Below are the code and all the weights of a small trained network. Each question names an input and a class and asks about switching units off, where a switched-off unit gives its printed mean instead of its output.

import numpy as np


def w(rows, s, z=0):
    codes = np.array(rows[::2]) - 128.0
    scale = np.full(codes.shape[1], s)
    scale[-1] = z or s
    return codes * scale


def f(y):
    return np.maximum(y, 0)


def log_softmax(a):
    a = a - a.max(-1, keepdims=True)
    return a - np.log(np.exp(a).sum(-1, keepdims=True))


def net(x, mask):
    res = np.array(x, float).reshape(1, 6) / 4 @ E
    y = f(res @ A[0][:, :-1].T + A[0][:, -1])
    res = res + np.where(mask, y, B[0][:, -1]) @ B[0][:, :-1]
    return log_softmax(res[-1] @ U[:, :-1].T + U[:, -1])


A, B = {}, {}
E = w([
[183,182,125,72,85,159,43,110,164,103,64],'x0',
[133,71,3,212,53,198,36,201,115,179,149],'x1',
[216,94,236,102,55,166,112,165,84,56,239],'x2',
[33,60,172,8,63,138,123,173,179,201,126],'x3',
[121,72,59,83,91,164,217,132,5,29,26],'x4',
[114,52,142,115,248,78,25,213,110,70,105],'x5',
],0.0058)
A[0] = w([
[48,77,152,16,86,130,113,188,159,185,110,61],'N1',
[74,82,109,126,121,181,190,134,74,49,70,30],'N2',
[211,123,210,83,74,173,110,152,89,51,254,77],'N3',
[189,194,99,233,194,106,76,106,94,44,116,177],'N4',
[76,152,176,94,207,34,222,78,124,124,134,87],'N5',
[128,170,231,80,174,100,138,110,149,107,71,11],'N6',
[108,53,151,107,230,67,53,196,92,73,148,150],'N7',
[156,131,125,115,43,167,202,49,126,167,178,32],'N8',
[129,101,39,190,85,186,76,197,97,201,119,57],'N9',
[121,161,123,152,75,163,244,82,128,177,171,138],'N10',
[107,151,129,148,141,59,102,139,190,191,163,86],'N11',
[125,73,87,142,81,161,159,154,56,129,72,74],'N12',
[114,138,158,186,157,152,91,142,190,183,231,51],'N13',
[134,198,198,43,170,114,185,71,150,95,77,50],'N14',
[25,59,132,76,107,108,183,193,121,181,153,132],'N15',
[139,101,85,100,97,157,211,114,30,103,117,73],'N16',
[100,94,90,74,79,168,185,161,100,43,48,28],'N17',
[208,165,70,246,195,97,156,139,90,104,121,122],'N18',
[104,160,75,154,177,116,105,71,149,171,45,36],'N19',
[122,156,171,170,117,92,102,84,196,187,189,3],'N20',
[166,198,174,128,136,179,27,100,189,152,130,92],'N21',
[26,115,87,184,208,99,198,108,127,195,104,164],'N22',
[169,39,224,158,113,178,174,148,86,103,235,112],'N23',
[113,100,30,210,77,207,71,218,148,176,123,17],'N24',
[108,159,152,141,151,138,103,133,171,140,197,2],'N25',
[161,87,106,58,116,182,148,94,80,37,39,36],'N26',
[76,87,158,116,252,91,114,183,80,99,162,125],'N27',
[62,160,56,110,155,97,126,70,191,182,47,94],'N28',
[121,47,123,102,207,107,24,197,110,63,102,107],'N29',
[83,83,145,32,87,131,98,198,197,165,69,132],'N30',
],0.0059,0.0026)
B[0] = w([
[214,127,214,207,117,183,235,145,108,159,153,226],'N1',
[159,66,133,182,182,30,88,149,177,183,107,208],'N2',
[11,189,76,57,192,183,77,253,27,154,27,254],'N3',
[178,114,251,160,61,215,244,164,154,160,135,249],'N4',
[127,58,153,106,131,151,69,101,92,21,221,226],'N5',
[142,78,136,83,137,123,94,86,66,86,234,202],'N6',
[149,219,37,78,65,137,136,30,216,201,116,245],'N7',
[149,166,21,88,128,130,114,44,157,221,119,198],'N8',
[124,50,166,86,144,145,72,48,52,21,226,220],'N9',
[101,184,14,73,65,115,109,12,204,197,128,213],'N10',
[166,122,137,180,181,71,121,177,182,107,91,194],'N11',
[140,80,126,192,162,46,97,128,156,127,148,201],'N12',
[100,78,141,204,160,33,97,158,144,135,105,209],'N13',
[117,15,119,107,145,140,57,72,37,33,252,230],'N14',
[191,140,213,154,75,171,235,142,142,120,129,215],'N15',
[153,114,137,201,177,37,84,148,203,179,93,216],'N16',
[153,87,157,202,219,40,82,163,226,141,101,224],'N17',
[213,164,238,156,73,190,237,147,148,146,152,225],'N18',
[116,175,132,89,196,178,104,210,34,122,82,187],'N19',
[150,90,141,180,181,57,67,141,181,158,122,196],'N20',
[116,76,161,204,107,50,101,169,201,124,80,214],'N21',
[23,164,138,60,123,173,85,202,72,62,38,217],'N22',
[39,203,87,77,165,149,90,223,71,102,40,224],'N23',
[125,45,132,98,163,160,48,63,36,29,241,227],'N24',
[129,99,131,216,198,56,109,170,164,185,108,166],'N25',
[112,96,156,196,156,11,121,147,188,165,128,227],'N26',
[130,149,34,100,43,110,137,32,173,139,115,212],'N27',
[79,160,92,76,180,189,113,224,59,119,82,211],'N28',
[155,199,28,71,47,147,120,4,185,239,138,238],'N29',
[204,153,216,171,102,201,231,143,126,119,132,233],'N30',
],0.0046,0.0064)
U = w([
[136,84,126,188,179,4,102,152,177,156,93,90],'0',
[124,61,118,96,144,149,86,65,56,59,231,90],'1',
[67,192,94,73,162,180,111,221,54,133,24,100],'2',
[145,187,27,85,70,132,139,12,181,199,110,103],'3',
[196,136,205,162,101,201,255,146,131,143,128,105],'4',
[107,128,121,130,95,132,135,127,137,105,100,246],'5',
],0.009,0.011)

Each question gives the input, the list of numbers given to net, and the class t.
The units are the neurons (one row each of A and B). Each row of codes is followed by its name. A weight is (code - 128) times the scale printed after its matrix; where a second scale follows, it is the last column's (A, B and U).
mask holds one flag per neuron, in row order. A switched-off neuron (its flag False) gives its mean, the last column of its row in B, instead of its output. The means were averaged over made-up inputs and are rounded, as every weight is.
A unit's drop is (log p(t) with every unit on - log p(t) with that unit switched off) / (log p(t) with every unit on - log p(t) with every unit switched off).
The circuit of an input: a set's keep is (log p(t) with only the set's units on - log p(t) with every unit switched off) / (log p(t) with every unit on - log p(t) with every unit switched off). Starting from the 12 units with the biggest drops (on a tie, the unit counted first), units are removed one at a time, each time the one whose removal leaves the highest keep (on an exact tie, the one counted first), for as long as the keep stays at least 0.8.
circuit, biggest first: the units of the circuit, biggest drop first
most important unit: the unit with the biggest drop
top k neurons: the k neurons with the biggest drops, biggest first
drop when u is switched off: that unit's drop, to one decimal
input [0,-2,-7,5,-8,-5], class 0: most important unit	N20
input [-2,1,-3,5,7,4], class 0: circuit, biggest first	[N17, N2]
input [-1,-4,6,4,-5,-2], class 2: circuit, biggest first	[N3, N23]
input [-2,-7,1,3,3,5], class 1: top 3 neurons	[N5, N14, N6]
input [-1,5,-2,-4,-3,3], class 1: circuit, biggest first	[N24, N9]
input [5,-5,2,-3,-5,8], class 3: circuit, biggest first	[N7, N29]
input [4,-8,-5,7,-1,-7], class 1: circuit, biggest first	[N14, N5]
input [0,-7,0,1,-3,-7], class 1: top 2 neurons	[N14, N5]
input [-5,-2,8,-2,7,7], class 2: top 2 neurons	[N3, N23]
input [4,-7,5,-6,-8,-1], class 0: top 3 neurons	[N21, N20, N25]
input [8,-8,-3,0,-4,7], class 1: circuit, biggest first	[N14, N6]
input [5,6,4,-7,1,0], class 4: top 3 neurons	[N4, N18, N14]
input [-6,-5,-3,7,-3,-2], class 4: top 2 neurons	[N15, N1]
input [3,2,5,4,3,-7], class 3: most important unit	N8
input [-5,-7,-7,0,7,-3], class 0: top 2 neurons	[N2, N16]
input [2,5,-3,-8,4,8], class 3: top 2 neurons	[N29, N7]
input [3,-5,-8,-8,-7,5], class 2: top 2 neurons	[N19, N28]
input [7,3,-5,-7,-2,-5], class 4: circuit, biggest first	[N4, N18]
input [-6,6,-7,3,-5,-4], class 2: top 2 neurons	[N22, N28]
input [-7,6,5,8,-3,7], class 4: circuit, biggest first	[N15]
input [6,-2,-5,-1,8,-8], class 0: top 2 neurons	[N17, N26]
input [-3,-8,-1,-2,-7,-6], class 1: circuit, biggest first	[N5, N14]
input [-2,2,-6,6,7,0], class 0: top 2 neurons	[N17, N2]
input [-3,8,2,-6,-6,2], class 1: top 2 neurons	[N24, N9]
input [7,-7,-3,-2,1,-3], class 1: drop when N14 is switched off	0.2
input [-7,5,-2,-6,8,-5], class 0: drop when N12 is switched off	0.1
